Below is a small trained network, with its code and all its weights. Each question gives an input and a class and asks what happens when units are switched off, that is, made to give their printed mean instead of their output.

import numpy as np


def w(rows, s, z=0):
    codes = np.array(rows[::2]) - 128.0
    scale = np.full(codes.shape[1], s)
    scale[-1] = z or s
    return codes * scale


def f(y):
    return y / 2 * (1 + np.tanh(0.7978845608 * (y + 0.044715 * y**3)))


def log_softmax(a):
    a = a - a.max(-1, keepdims=True)
    return a - np.log(np.exp(a).sum(-1, keepdims=True))


def net(x, mask):
    res = np.array(x, float).reshape(1, 4) / 4 @ E
    y = f(res @ A[0][:, :-1].T + A[0][:, -1])
    res = res + np.where(mask, y, B[0][:, -1]) @ B[0][:, :-1]
    return log_softmax(res[-1] @ U[:, :-1].T + U[:, -1])


A, B = {}, {}
E = w([
[136,231,137,126,128,107,186,58,244,254],'x0',
[171,65,215,41,155,43,219,157,102,124],'x1',
[152,179,142,66,69,161,101,213,185,88],'x2',
[100,133,202,69,187,148,152,47,123,51],'x3',
],0.0072)
A[0] = w([
[89,138,38,229,63,169,41,186,182,164,169],'N1',
[119,167,60,164,66,135,79,180,170,160,115],'N2',
[187,131,174,40,81,101,182,190,191,171,177],'N3',
[104,132,103,96,140,194,58,142,102,36,191],'N4',
[80,255,96,182,127,164,132,25,220,215,146],'N5',
[123,81,162,155,148,66,184,119,45,92,253],'N6',
[51,67,175,87,137,158,80,178,52,11,112],'N7',
[122,231,82,159,72,215,79,134,187,151,136],'N8',
[171,171,207,62,146,99,177,135,176,167,129],'N9',
[144,155,73,139,127,185,34,142,97,52,111],'N10',
],0.007,0.0047)
B[0] = w([
[189,219,118,59,82,124,75,254,94,159,238],'N1',
[206,131,77,151,133,128,69,187,39,194,187],'N2',
[212,200,128,95,57,112,86,215,100,166,228],'N3',
[171,197,193,78,209,145,105,140,201,90,199],'N4',
[36,23,80,235,236,65,156,16,208,194,255],'N5',
[128,87,92,124,187,85,30,153,193,178,229],'N6',
[78,99,150,139,254,136,156,39,239,91,217],'N7',
[84,76,23,196,131,40,67,136,122,220,213],'N8',
[171,200,215,49,108,222,122,179,233,44,212],'N9',
[166,203,195,34,161,145,151,152,175,61,183],'N10',
],0.0067,0.0087)
U = w([
[179,128,55,122,43,81,82,254,86,187,201],'0',
[17,15,69,229,235,58,106,4,183,162,230],'1',
[25,116,100,166,3,211,215,35,14,31,2],'2',
[180,216,224,18,143,207,120,166,193,44,202],'3',
[25,220,19,232,6,230,250,44,20,9,2],'4',
],0.0073,0.0066)

Each question gives the input, the list of numbers given to net, and the class t.
The units are the neurons (one row each of A and B). Each row of codes is followed by its name. A weight is (code - 128) times the scale printed after its matrix; where a second scale follows, it is the last column's (A, B and U).
mask holds one flag per neuron, in row order. A switched-off neuron (its flag False) gives its mean, the last column of its row in B, instead of its output. The means were averaged over made-up inputs and are rounded, as every weight is.
A unit's drop is (log p(t) with every unit on - log p(t) with that unit switched off) / (log p(t) with every unit on - log p(t) with every unit switched off).
The circuit of an input: a set's keep is (log p(t) with only the set's units on - log p(t) with every unit switched off) / (log p(t) with every unit on - log p(t) with every unit switched off). Starting from all 10 units, units are removed one at a time, each time the one whose removal leaves the highest keep (on an exact tie, the one counted first), for as long as the keep stays at least 0.8.
units of the circuit, in order: the units of the circuit, biggest drop first
most important unit: the unit with the biggest drop
k most important neurons: the k neurons with the biggest drops, biggest first
drop when u is switched off: that unit's drop, to one decimal
input [-6,8,1,-2], class 1: most important unit -> N7
input [4,6,-5,4], class 3: 2 most important neurons -> [N9 N5]
input [-7,-4,-2,8], class 3: 2 most important neurons -> [N5 N4]
input [6,6,-4,-5], class 3: 3 most important neurons -> [N9 N8 N3]
input [6,-2,7,1], class 0: 3 most important neurons -> [N3 N7 N2]
input [-5,-7,-8,2], class 3: units of the circuit, in order -> [N5 N10]
input [6,0,3,5], class 1: 2 most important neurons -> [N5 N1]
input [6,5,1,-4], class 3: 2 most important neurons -> [N9 N8]
input [-8,0,5,-8], class 3: drop when N4 is switched off -> 0.1
input [7,8,-6,7], class 3: drop when N9 is switched off -> 1.6
input [-8,4,5,-3], class 3: drop when N5 is switched off -> 0.5
